Below is a small trained network, with its code and all its weights. Each question gives an input and a target symbol and asks what happens when units are switched off, that is, made to give their printed mean instead of their output.

import numpy as np


def w(rows, s, z=0):
    codes = np.array(rows[::2]) - 128.0
    scale = np.full(codes.shape[1], s)
    scale[-1] = z or s
    return codes * scale


def norm(h):
    return h / np.sqrt((h * h).mean(-1, keepdims=True) + 1e-5)


def f(y):
    return y / 2 * (1 + np.tanh(0.7978845608 * (y + 0.044715 * y**3)))


def softmax(a):
    e = np.exp(a - a.max(-1, keepdims=True))
    return e / e.sum(-1, keepdims=True)


def log_softmax(a):
    a = a - a.max(-1, keepdims=True)
    return a - np.log(np.exp(a).sum(-1, keepdims=True))


def net(x, mask):
    ids = ['δεζηλμξστφψ'.index(c) for c in x.split()]
    T = len(ids)
    res = E[ids] + P[:T]
    r = norm(res)
    for j in range(2):
        rows = slice(2 * j, 2 * j + 2)
        q, k, v = (r @ M[0][rows].T for M in (Q, K, V))
        z = softmax(np.where(np.tri(T) > 0, q @ k.T / 2**0.5, -1e9)) @ v
        o = O[0][rows]
        res = res + np.where(mask[j], z, o[:, -1]) @ o[:, :-1]
    y = f(norm(res) @ A[0][:, :-1].T + A[0][:, -1])
    res = res + np.where(mask[2:6], y, B[0][:, -1]) @ B[0][:, :-1]
    return log_softmax(norm(res)[-1] @ U[:, :-1].T + U[:, -1])


Q, K, V, O, A, B = {}, {}, {}, {}, {}, {}
E = w([
[93,161,121,131,104,75,218],'δ',
[114,124,125,90,131,207,91],'ε',
[153,92,153,187,73,160,215],'ζ',
[120,109,124,91,118,200,120],'η',
[135,183,141,191,52,82,198],'λ',
[127,132,133,97,118,206,111],'μ',
[132,170,135,156,72,75,31],'ξ',
[122,123,131,96,122,208,105],'σ',
[170,163,101,207,205,142,73],'τ',
[150,6,119,29,4,12,123],'φ',
[106,145,151,146,49,85,239],'ψ',
],0.014)
P = w([
[104,145,107,178,121,47,146],'0',
[18,147,193,128,182,90,51],'1',
[133,115,99,117,129,138,171],'2',
[87,139,254,30,206,93,117],'3',
[93,116,68,154,113,192,153],'4',
[97,137,159,24,181,142,104],'5',
],0.0075)
Q[0] = w([
[63,87,79,247,50,188,83],'h0',
[171,76,204,120,36,75,157],'h0',
[75,154,14,254,157,218,207],'h1',
[108,167,140,51,116,196,172],'h1',
],0.0075)
K[0] = w([
[226,166,1,93,57,143,159],'h0',
[72,73,160,153,87,108,101],'h0',
[203,158,25,122,119,180,182],'h1',
[251,143,216,99,170,87,172],'h1',
],0.0088)
V[0] = w([
[228,152,254,155,43,173,125],'h0',
[151,251,87,133,203,156,46],'h0',
[164,81,209,105,95,199,72],'h1',
[75,155,175,30,53,2,29],'h1',
],0.0053)
O[0] = w([
[156,76,146,147,52,203,12,115],'h0',
[86,59,158,199,123,102,153,227],'h0',
[84,103,1,85,110,92,100,129],'h1',
[165,137,49,222,61,210,178,4],'h1',
],0.0064,0.0036)
A[0] = w([
[116,173,69,59,151,196,84,19],'n0',
[93,203,201,151,94,137,255,85],'n1',
[206,180,187,173,232,44,96,130],'n2',
[89,110,134,151,141,179,49,5],'n3',
],0.0079,0.003)
B[0] = w([
[154,165,120,204,121,64,156,155],'n0',
[123,132,224,148,112,115,255,179],'n1',
[164,31,91,155,198,38,119,254],'n2',
[185,81,131,87,120,102,182,154],'n3',
],0.01,0.0076)
U = w([
[148,147,236,178,62,61,241,97],'δ',
[87,59,227,45,150,233,112,159],'ε',
[225,110,172,99,104,202,110,116],'ζ',
[118,247,61,83,145,47,190,67],'η',
[200,165,131,125,140,174,121,91],'λ',
[49,137,54,112,147,164,173,101],'μ',
[161,78,97,143,106,216,153,62],'ξ',
[131,168,119,225,58,199,44,254],'σ',
[188,228,175,2,151,106,31,141],'τ',
[189,66,120,144,211,60,100,210],'φ',
[185,30,72,32,2,70,150,41],'ψ',
],0.0065,0.0034)

Each question gives the input, a string of symbols that net reads in full, and the target symbol t.
The units are the heads (2 rows each of Q, K, V and O) and the neurons (one row each of A and B). Each row of codes is followed by its name. A weight is (code - 128) times the scale printed after its matrix; where a second scale follows, it is the last column's (O, A, B and U).
mask holds one flag per unit, heads first, then neurons. A switched-off unit (its flag False) gives its mean, the last column of its rows in O or B, instead of its output. The means were averaged over made-up inputs and are rounded, as every weight is.
A unit's drop is (log p(t) with every unit on - log p(t) with that unit switched off) / (log p(t) with every unit on - log p(t) with every unit switched off).
The circuit of an input: a set's keep is (log p(t) with only the set's units on - log p(t) with every unit switched off) / (log p(t) with every unit on - log p(t) with every unit switched off). Starting from all 6 units, units are removed one at a time, each time the one whose removal leaves the highest keep (on an exact tie, the one counted first), for as long as the keep stays at least 0.8.
units of the circuit, in order: the units of the circuit, biggest drop first
top k neurons: the k neurons with the biggest drops, biggest first
which heads matter: for each layer, one digit per head in row order, 1 if its drop is at least 0.15 and else 0, layers parted by /
drop when u is switched off: that unit's drop, to one decimal
input η μ τ ε, target ψ: top 2 neurons	[n3; n1]
input τ δ ζ σ μ, target τ: units of the circuit, in order	[h1; n2; n1; n0]
input τ τ η τ μ, target η: which heads matter	11
input τ ζ τ τ ε, target ε: top 2 neurons	[n2; n1]
input τ λ ε, target ε: units of the circuit, in order	[n2]
input η ζ μ ζ, target ε: units of the circuit, in order	[h0; n2; n0]
input ζ ζ μ μ μ, target ψ: top 2 neurons	[n3; n1]
input η τ τ ε σ, target ε: units of the circuit, in order	[n2; h1]
input φ ζ τ μ, target τ: units of the circuit, in order	[n2; n1; h0]
input τ η τ η τ μ, target η: units of the circuit, in order	[n0; h1; n2]
input τ ζ ζ, target ε: units of the circuit, in order	[h0; h1; n2; n0]
input ζ τ ζ λ σ, target τ: units of the circuit, in order	[h1; n2; h0; n0]
input ζ τ ε, target τ: which heads matter	01
input ε ξ ε ζ η, target μ: units of the circuit, in order	[n2; n0; h1]
input τ ζ μ, target ε: units of the circuit, in order	[n2]
input ζ η τ η, target η: top 3 neurons	[n0; n2; n1]
input ζ τ τ τ μ, target ε: units of the circuit, in order	[h1; n2]
input τ τ ε τ η, target μ: top 3 neurons	[n2; n1; n0]
input τ λ ζ μ, target ζ: which heads matter	11
input τ φ ζ η η, target τ: which heads matter	11
input η ζ ε, target η: top 3 neurons	[n0; n2; n1]
input μ ζ ζ ζ η ε, target τ: drop when h0 is switched off	0.1
input ζ λ σ, target τ: drop when h1 is switched off	0.5
